Here is a tiny trained network, its code and every weight. The questions are about switching its units off for an input and a class, where a switched-off unit gives its printed mean instead of its output.

import numpy as np


def w(rows, s, z=0):
    codes = np.array(rows[::2]) - 128.0
    scale = np.full(codes.shape[1], s)
    scale[-1] = z or s
    return codes * scale


def f(y):
    return y / 2 * (1 + np.tanh(0.7978845608 * (y + 0.044715 * y**3)))


def log_softmax(a):
    a = a - a.max(-1, keepdims=True)
    return a - np.log(np.exp(a).sum(-1, keepdims=True))


def net(x, mask):
    res = np.array(x, float).reshape(1, 5) / 4 @ E
    y = f(res @ A[0][:, :-1].T + A[0][:, -1])
    res = res + np.where(mask, y, B[0][:, -1]) @ B[0][:, :-1]
    return log_softmax(res[-1] @ U[:, :-1].T + U[:, -1])


A, B = {}, {}
E = w([
[184,35,110,123,5],'x0',
[64,148,18,2,181],'x1',
[196,23,204,126,225],'x2',
[103,167,219,73,89],'x3',
[51,83,112,171,134],'x4',
],0.0074)
A[0] = w([
[6,199,92,112,126,203],'neuron 1',
[219,87,216,194,200,252],'neuron 2',
[255,52,48,119,86,254],'neuron 3',
[69,118,199,135,98,181],'neuron 4',
[95,174,158,42,205,112],'neuron 5',
[11,165,139,103,232,162],'neuron 6',
],0.0085,0.0053)
B[0] = w([
[245,158,36,172,103,228],'neuron 1',
[93,28,226,214,167,254],'neuron 2',
[2,141,105,62,99,248],'neuron 3',
[216,38,189,109,38,171],'neuron 4',
[102,188,189,52,179,184],'neuron 5',
[224,150,134,107,230,215],'neuron 6',
],0.0083,0.0099)
U = w([
[91,222,100,63,53,178],'0',
[79,67,157,226,213,118],'1',
[170,201,87,210,100,2],'2',
[20,43,85,65,133,112],'3',
[199,85,254,149,72,244],'4',
[238,131,46,209,97,5],'5',
[218,214,161,35,238,131],'6',
],0.008,0.0045)

Each question gives the input, the list of numbers given to net, and the class t.
The units are the neurons (one row each of A and B). Each row of codes is followed by its name. A weight is (code - 128) times the scale printed after its matrix; where a second scale follows, it is the last column's (A, B and U).
mask holds one flag per neuron, in row order. A switched-off neuron (its flag False) gives its mean, the last column of its row in B, instead of its output. The means were averaged over made-up inputs and are rounded, as every weight is.
A unit's drop is (log p(t) with every unit on - log p(t) with that unit switched off) / (log p(t) with every unit on - log p(t) with every unit switched off).
The circuit of an input: a set's keep is (log p(t) with only the set's units on - log p(t) with every unit switched off) / (log p(t) with every unit on - log p(t) with every unit switched off). Starting from all 6 units, units are removed one at a time, each time the one whose removal leaves the highest keep (on an exact tie, the one counted first), for as long as the keep stays at least 0.8.
circuit, biggest first: the units of the circuit, biggest drop first
top k neurons: the k neurons with the biggest drops, biggest first
drop when u is switched off: that unit's drop, to one decimal
input [-1,-2,-7,6,-4], class 2: circuit, biggest first -> neuron 3; neuron 1
input [8,-1,-6,5,3], class 0: circuit, biggest first -> neuron 2
input [3,-3,1,-5,-4], class 1: circuit, biggest first -> neuron 2; neuron 4
input [6,-8,-7,-6,5], class 3: circuit, biggest first -> neuron 3; neuron 1
input [1,0,-1,2,7], class 5: circuit, biggest first -> neuron 2; neuron 3; neuron 5
input [-8,-4,-3,-6,5], class 5: circuit, biggest first -> neuron 1; neuron 3
input [6,1,6,-2,5], class 3: top 3 neurons -> neuron 3; neuron 6; neuron 1
input [7,-4,6,-6,-8], class 1: circuit, biggest first -> neuron 2; neuron 3
input [6,-1,-2,0,-6], class 0: top 2 neurons -> neuron 2; neuron 3
input [5,4,1,8,-8], class 0: circuit, biggest first -> neuron 2; neuron 6
input [2,6,1,-7,-5], class 3: top 3 neurons -> neuron 3; neuron 1; neuron 6
input [7,-3,6,-8,6], class 3: top 2 neurons -> neuron 3; neuron 6
input [0,6,-2,-8,-6], class 0: circuit, biggest first -> neuron 2; neuron 3
input [-5,1,8,0,-3], class 1: top 2 neurons -> neuron 2; neuron 1
input [-6,1,-4,-6,1], class 6: top 3 neurons -> neuron 6; neuron 2; neuron 4
input [1,6,-8,4,2], class 5: circuit, biggest first -> neuron 1
input [-5,-5,3,0,-5], class 1: top 3 neurons -> neuron 2; neuron 1; neuron 4
input [-7,-3,-4,0,2], class 6: top 2 neurons -> neuron 6; neuron 2
input [-7,0,4,-8,-5], class 1: top 2 neurons -> neuron 2; neuron 1
input [4,-4,1,-6,-8], class 1: top 2 neurons -> neuron 2; neuron 4
input [7,-4,6,-2,7], class 1: top 2 neurons -> neuron 2; neuron 3
input [7,-4,-5,-5,8], class 3: top 2 neurons -> neuron 3; neuron 1
input [6,-5,-4,-6,4], class 3: top 2 neurons -> neuron 3; neuron 1
input [8,2,-6,6,8], class 5: drop when neuron 1 is switched off -> 0.6
input [1,-3,1,-2,-1], class 1: drop when neuron 4 is switched off -> 0.2
input [-3,3,-8,-3,6], class 5: drop when neuron 4 is switched off -> 0.0
input [-6,-2,-2,4,4], class 6: drop when neuron 6 is switched off -> 0.4
